Below is a small trained network, with its code and all its weights. Each question gives an input and a target symbol and asks what happens when units are switched off, that is, made to give their printed mean instead of their output.

import numpy as np


def w(rows, s, z=0):
    codes = np.array(rows[::2]) - 128.0
    scale = np.full(codes.shape[1], s)
    scale[-1] = z or s
    return codes * scale


def norm(h):
    return h / np.sqrt((h * h).mean(-1, keepdims=True) + 1e-5)


def f(y):
    return np.maximum(y, 0)


def softmax(a):
    e = np.exp(a - a.max(-1, keepdims=True))
    return e / e.sum(-1, keepdims=True)


def log_softmax(a):
    a = a - a.max(-1, keepdims=True)
    return a - np.log(np.exp(a).sum(-1, keepdims=True))


def net(x, mask):
    ids = ['αβδεζηθλμξπσφψ'.index(c) for c in x.split()]
    T = len(ids)
    res = E[ids] + P[:T]
    r = norm(res)
    for j in range(3):
        rows = slice(3 * j, 3 * j + 3)
        q, k, v = (r @ M[0][rows].T for M in (Q, K, V))
        z = softmax(np.where(np.tri(T) > 0, q @ k.T / 3**0.5, -1e9)) @ v
        o = O[0][rows]
        res = res + np.where(mask[j], z, o[:, -1]) @ o[:, :-1]
    y = f(norm(res) @ A[0][:, :-1].T + A[0][:, -1])
    res = res + np.where(mask[3:7], y, B[0][:, -1]) @ B[0][:, :-1]
    return log_softmax(norm(res)[-1] @ U[:, :-1].T + U[:, -1])


Q, K, V, O, A, B = {}, {}, {}, {}, {}, {}
E = w([
[115,133,115,123],'α',
[125,4,132,106],'β',
[163,153,77,107],'δ',
[175,110,125,36],'ε',
[101,72,207,94],'ζ',
[115,127,115,117],'η',
[113,129,116,118],'θ',
[110,129,115,122],'λ',
[108,138,122,120],'μ',
[126,110,137,136],'ξ',
[118,142,117,161],'π',
[144,127,152,115],'σ',
[108,128,120,124],'φ',
[109,126,126,120],'ψ',
],0.014)
P = w([
[184,147,180,135],'0',
[165,7,112,80],'1',
[146,6,81,35],'2',
[150,10,80,32],'3',
[146,15,83,39],'4',
[148,22,86,35],'5',
[151,28,87,31],'6',
[143,39,91,41],'7',
[143,38,92,46],'8',
[144,45,93,43],'9',
[141,51,98,40],'10',
[141,56,98,45],'11',
[139,57,99,47],'12',
[135,72,99,52],'13',
],0.0026)
Q[0] = w([
[53,142,113,5],'H0',
[255,84,189,144],'H0',
[158,112,165,121],'H0',
[236,64,139,181],'H1',
[198,199,154,212],'H1',
[204,122,212,110],'H1',
[166,110,142,138],'H2',
[135,66,115,75],'H2',
[161,167,179,140],'H2',
],0.0094)
K[0] = w([
[94,251,197,73],'H0',
[159,2,76,78],'H0',
[128,91,117,104],'H0',
[156,13,72,153],'H1',
[123,62,172,184],'H1',
[124,95,100,176],'H1',
[182,100,170,148],'H2',
[126,42,119,109],'H2',
[157,190,172,166],'H2',
],0.0085)
V[0] = w([
[235,132,65,60],'H0',
[63,34,104,76],'H0',
[105,153,1,183],'H0',
[143,79,109,156],'H1',
[161,95,106,109],'H1',
[105,177,85,185],'H1',
[77,141,81,88],'H2',
[176,219,193,72],'H2',
[196,96,107,189],'H2',
],0.0048)
O[0] = w([
[142,254,111,154,228],'H0',
[117,102,128,232,249],'H0',
[231,71,86,145,29],'H0',
[143,127,154,184,139],'H1',
[112,121,160,125,204],'H1',
[94,159,92,185,11],'H1',
[131,157,130,66,208],'H2',
[149,74,102,149,41],'H2',
[152,134,123,175,76],'H2',
],0.0057,0.0022)
A[0] = w([
[254,54,193,79,99],'N0',
[174,247,236,99,188],'N1',
[170,76,250,150,122],'N2',
[42,135,78,84,254],'N3',
],0.0048,0.0023)
B[0] = w([
[196,206,203,181,200],'N0',
[255,75,122,173,254],'N1',
[77,192,57,173,203],'N2',
[160,149,138,233,218],'N3',
],0.0054,0.0046)
U = w([
[167,169,30,77,119],'α',
[63,151,127,203,100],'β',
[155,169,108,132,88],'δ',
[178,151,204,156,167],'ε',
[89,138,149,141,90],'ζ',
[131,141,122,140,105],'η',
[113,151,106,143,98],'θ',
[165,48,32,196,92],'λ',
[77,116,82,67,253],'μ',
[97,144,146,148,69],'ξ',
[203,87,177,11,121],'π',
[92,251,186,79,148],'σ',
[114,1,143,122,180],'φ',
[86,94,229,121,141],'ψ',
],0.012,0.0043)

Each question gives the input, a string of symbols that net reads in full, and the target symbol t.
The units are the heads (3 rows each of Q, K, V and O) and the neurons (one row each of A and B). Each row of codes is followed by its name. A weight is (code - 128) times the scale printed after its matrix; where a second scale follows, it is the last column's (O, A, B and U).
mask holds one flag per unit, heads first, then neurons. A switched-off unit (its flag False) gives its mean, the last column of its rows in O or B, instead of its output. The means were averaged over made-up inputs and are rounded, as every weight is.
A unit's drop is (log p(t) with every unit on - log p(t) with that unit switched off) / (log p(t) with every unit on - log p(t) with every unit switched off).
The circuit of an input: a set's keep is (log p(t) with only the set's units on - log p(t) with every unit switched off) / (log p(t) with every unit on - log p(t) with every unit switched off). Starting from all 7 units, units are removed one at a time, each time the one whose removal leaves the highest keep (on an exact tie, the one counted first), for as long as the keep stays at least 0.8.
circuit, biggest first: the units of the circuit, biggest drop first
k most important neurons: the k neurons with the biggest drops, biggest first
which heads matter: for each layer, one digit per head in row order, 1 if its drop is at least 0.15 and else 0, layers parted by /
input σ η β μ, target σ: most important neuron -> N3
input φ μ σ π σ φ ξ σ σ σ π ψ μ, target φ: which heads matter -> 100
input μ π φ σ σ σ ξ μ ξ σ λ, target μ: circuit, biggest first -> N1, H0
input μ σ μ λ σ π, target λ: which heads matter -> 100
input μ σ η δ α π μ φ σ π π σ φ, target μ: circuit, biggest first -> H0, N1
input α ε δ σ σ λ, target α: 2 most important neurons -> N1, N3
input μ σ σ ξ σ δ π π σ β σ δ λ μ, target μ: 2 most important neurons -> N1, N0
input λ φ φ ε π δ σ ε π φ μ, target λ: which heads matter -> 110
input π θ δ ξ η σ β φ π λ θ, target π: which heads matter -> 100
input α σ π μ μ μ, target α: circuit, biggest first -> H0, H1
input φ σ λ, target φ: which heads matter -> 100
input β σ φ θ π σ μ φ η, target β: circuit, biggest first -> N1, N3
input α σ ε σ σ φ, target α: which heads matter -> 110
input λ δ μ η φ π π λ λ, target λ: which heads matter -> 110
input λ η σ π π μ π π α, target λ: circuit, biggest first -> H0
input σ β σ σ ξ, target β: circuit, biggest first -> H0, N1
input μ σ π π λ λ π π μ σ α, target μ: which heads matter -> 110
input β π σ π α λ σ σ μ μ σ ε ξ, target β: 3 most important neurons -> N1, N2, N0
input ζ σ φ π, target λ: 2 most important neurons -> N0, N3
input μ μ σ φ φ φ σ π π π σ δ η, target μ: 2 most important neurons -> N1, N0
input σ λ π σ δ ζ η, target σ: circuit, biggest first -> H0
input σ μ μ σ η, target σ: which heads matter -> 000
